Below are the code and all the weights of a small trained network. Each question names an input and a target symbol and asks about switching units off, where a switched-off unit gives its printed mean instead of its output.

import numpy as np


def w(rows, s, z=0):
    codes = np.array(rows[::2]) - 128.0
    scale = np.full(codes.shape[1], s)
    scale[-1] = z or s
    return codes * scale


def softmax(a):
    e = np.exp(a - a.max(-1, keepdims=True))
    return e / e.sum(-1, keepdims=True)


def log_softmax(a):
    a = a - a.max(-1, keepdims=True)
    return a - np.log(np.exp(a).sum(-1, keepdims=True))


def net(x, mask):
    ids = ['αβδεζστφ'.index(c) for c in x.split()]
    T = len(ids)
    res = E[ids] + P[:T]
    u = 0
    for l in range(3):
        r = res
        for j in range(2):
            rows = slice(3 * j, 3 * j + 3)
            q, k, v = (r @ M[l][rows].T for M in (Q, K, V))
            z = softmax(np.where(np.tri(T) > 0, q @ k.T / 3**0.5, -1e9)) @ v
            o = O[l][rows]
            res = res + np.where(mask[u + j], z, o[:, -1]) @ o[:, :-1]
        u += 2
    return log_softmax(res[-1] @ U[:, :-1].T + U[:, -1])


Q, K, V, O = {}, {}, {}, {}
E = w([
[93,82,182,117],'α',
[166,193,157,54],'β',
[147,254,180,133],'δ',
[86,35,235,210],'ε',
[215,45,63,137],'ζ',
[200,140,223,10],'σ',
[127,163,192,13],'τ',
[162,201,176,100],'φ',
],0.0073)
P = w([
[2,142,14,61],'0',
[140,181,183,156],'1',
[122,180,190,139],'2',
[132,175,190,151],'3',
[136,165,195,148],'4',
[157,159,198,146],'5',
[122,128,197,96],'6',
],0.0035)
Q[0] = w([
[92,104,130,168],'0.h1',
[146,128,56,221],'0.h1',
[200,21,185,118],'0.h1',
[96,73,56,176],'0.h2',
[75,94,98,4],'0.h2',
[169,238,102,173],'0.h2',
],0.014)
K[0] = w([
[161,191,128,142],'0.h1',
[229,210,109,12],'0.h1',
[188,67,37,191],'0.h1',
[88,59,166,185],'0.h2',
[188,8,124,88],'0.h2',
[188,254,189,179],'0.h2',
],0.013)
V[0] = w([
[115,82,117,241],'0.h1',
[76,178,50,161],'0.h1',
[196,181,148,129],'0.h1',
[173,127,181,123],'0.h2',
[130,172,97,59],'0.h2',
[251,151,142,159],'0.h2',
],0.011)
O[0] = w([
[174,208,135,202,254],'0.h1',
[42,181,159,155,15],'0.h1',
[165,95,197,102,67],'0.h1',
[174,129,163,93,189],'0.h2',
[30,165,118,98,78],'0.h2',
[181,87,108,2,120],'0.h2',
],0.0089,0.0029)
Q[1] = w([
[94,172,216,224],'1.h1',
[179,154,100,132],'1.h1',
[197,101,157,177],'1.h1',
[160,104,101,153],'1.h2',
[94,2,135,170],'1.h2',
[161,97,88,157],'1.h2',
],0.016)
K[1] = w([
[210,227,92,223],'1.h1',
[163,93,190,128],'1.h1',
[245,150,177,94],'1.h1',
[155,92,113,106],'1.h2',
[251,83,81,222],'1.h2',
[175,68,89,95],'1.h2',
],0.012)
V[1] = w([
[112,51,133,137],'1.h1',
[136,90,73,141],'1.h1',
[121,212,223,106],'1.h1',
[58,120,109,190],'1.h2',
[116,251,135,176],'1.h2',
[157,175,139,114],'1.h2',
],0.012)
O[1] = w([
[177,98,41,198,135],'1.h1',
[110,148,65,159,62],'1.h1',
[157,83,247,61,253],'1.h1',
[123,14,106,77,109],'1.h2',
[34,171,175,2,138],'1.h2',
[96,209,160,114,138],'1.h2',
],0.008,0.0021)
Q[2] = w([
[173,137,101,98],'2.h1',
[121,228,216,219],'2.h1',
[201,2,90,209],'2.h1',
[119,186,76,68],'2.h2',
[63,47,159,167],'2.h2',
[88,190,223,231],'2.h2',
],0.011)
K[2] = w([
[99,117,119,164],'2.h1',
[247,110,93,60],'2.h1',
[156,127,210,241],'2.h1',
[143,123,87,53],'2.h2',
[115,104,229,160],'2.h2',
[90,5,139,190],'2.h2',
],0.013)
V[2] = w([
[144,150,209,130],'2.h1',
[245,178,69,36],'2.h1',
[97,146,30,151],'2.h1',
[133,164,128,120],'2.h2',
[108,139,192,33],'2.h2',
[99,9,124,142],'2.h2',
],0.011)
O[2] = w([
[45,119,126,149,153],'2.h1',
[159,160,10,29,108],'2.h1',
[198,146,165,112,91],'2.h1',
[128,108,129,109,87],'2.h2',
[204,98,80,96,52],'2.h2',
[165,195,123,204,254],'2.h2',
],0.011,0.0084)
U = w([
[114,97,182,194,181],'α',
[111,55,108,84,158],'β',
[156,90,136,87,148],'δ',
[90,189,121,85,166],'ε',
[163,107,140,118,97],'ζ',
[175,174,206,93,2],'σ',
[201,95,166,91,60],'τ',
[254,158,12,196,145],'φ',
],0.0045,0.0036)

Each question gives the input, a string of symbols that net reads in full, and the target symbol t.
The units are the heads (3 rows each of Q, K, V and O). Each row of codes is followed by its name. A weight is (code - 128) times the scale printed after its matrix; where a second scale follows, it is the last column's (O and U).
mask holds one flag per head, layer by layer. A switched-off head (its flag False) gives its mean, the last column of its rows in O, instead of its output. The means were averaged over made-up inputs and are rounded, as every weight is.
A unit's drop is (log p(t) with every unit on - log p(t) with that unit switched off) / (log p(t) with every unit on - log p(t) with every unit switched off).
The circuit of an input: a set's keep is (log p(t) with only the set's units on - log p(t) with every unit switched off) / (log p(t) with every unit on - log p(t) with every unit switched off). Starting from all 6 units, units are removed one at a time, each time the one whose removal leaves the highest keep (on an exact tie, the one counted first), for as long as the keep stays at least 0.8.
units of the circuit, in order: the units of the circuit, biggest drop first
unit that matters most: the unit with the biggest drop
which heads matter: for each layer, one digit per head in row order, 1 if its drop is at least 0.15 and else 0, layers parted by /
input ζ ζ α φ ε ζ σ, target σ: which heads matter : 01 / 11 / 11
input α ζ ε ζ ε ε β, target τ: unit that matters most : 0.h2
input ζ ε ε ζ ε, target φ: units of the circuit, in order : [1.h2; 0.h2; 1.h1]
input ε ζ σ ζ σ, target ε: units of the circuit, in order : [2.h1; 1.h2; 0.h2; 0.h1]
input σ φ φ, target φ: units of the circuit, in order : [0.h1; 2.h1; 1.h2]
input σ α ε α δ δ, target φ: units of the circuit, in order : [0.h1; 1.h2; 2.h1]
input β ε ζ α, target φ: units of the circuit, in order : [0.h1; 1.h2; 1.h1]
input ε σ ζ ε ε φ ζ, target α: which heads matter : 10 / 01 / 10
input δ ζ σ δ, target β: which heads matter : 11 / 10 / 11
input σ ζ φ ε ζ δ, target φ: which heads matter : 11 / 01 / 10
input ε ζ τ, target ε: units of the circuit, in order : [1.h2; 2.h1; 0.h1]
input ε σ ε τ ε σ φ, target ε: units of the circuit, in order : [2.h1; 1.h2; 0.h2]
input δ β ε α β ζ τ, target β: units of the circuit, in order : [2.h2; 2.h1; 1.h1]
input σ α ζ σ σ, target φ: unit that matters most : 0.h1
input α τ φ δ δ, target τ: which heads matter : 11 / 11 / 11
input ε ε τ ε ζ, target φ: which heads matter : 11 / 01 / 10
input ζ ε ε ζ, target α: units of the circuit, in order : [2.h2; 1.h1; 2.h1]
input ε ε φ α β, target ε: units of the circuit, in order : [1.h2; 2.h1; 0.h2]
input σ ε δ ε ζ ε β, target φ: which heads matter : 10 / 01 / 10
input ε ε σ α, target ε: which heads matter : 11 / 10 / 10
input ε β φ, target ε: units of the circuit, in order : [1.h2; 2.h1; 0.h2]
input δ σ φ δ, target β: which heads matter : 00 / 10 / 11
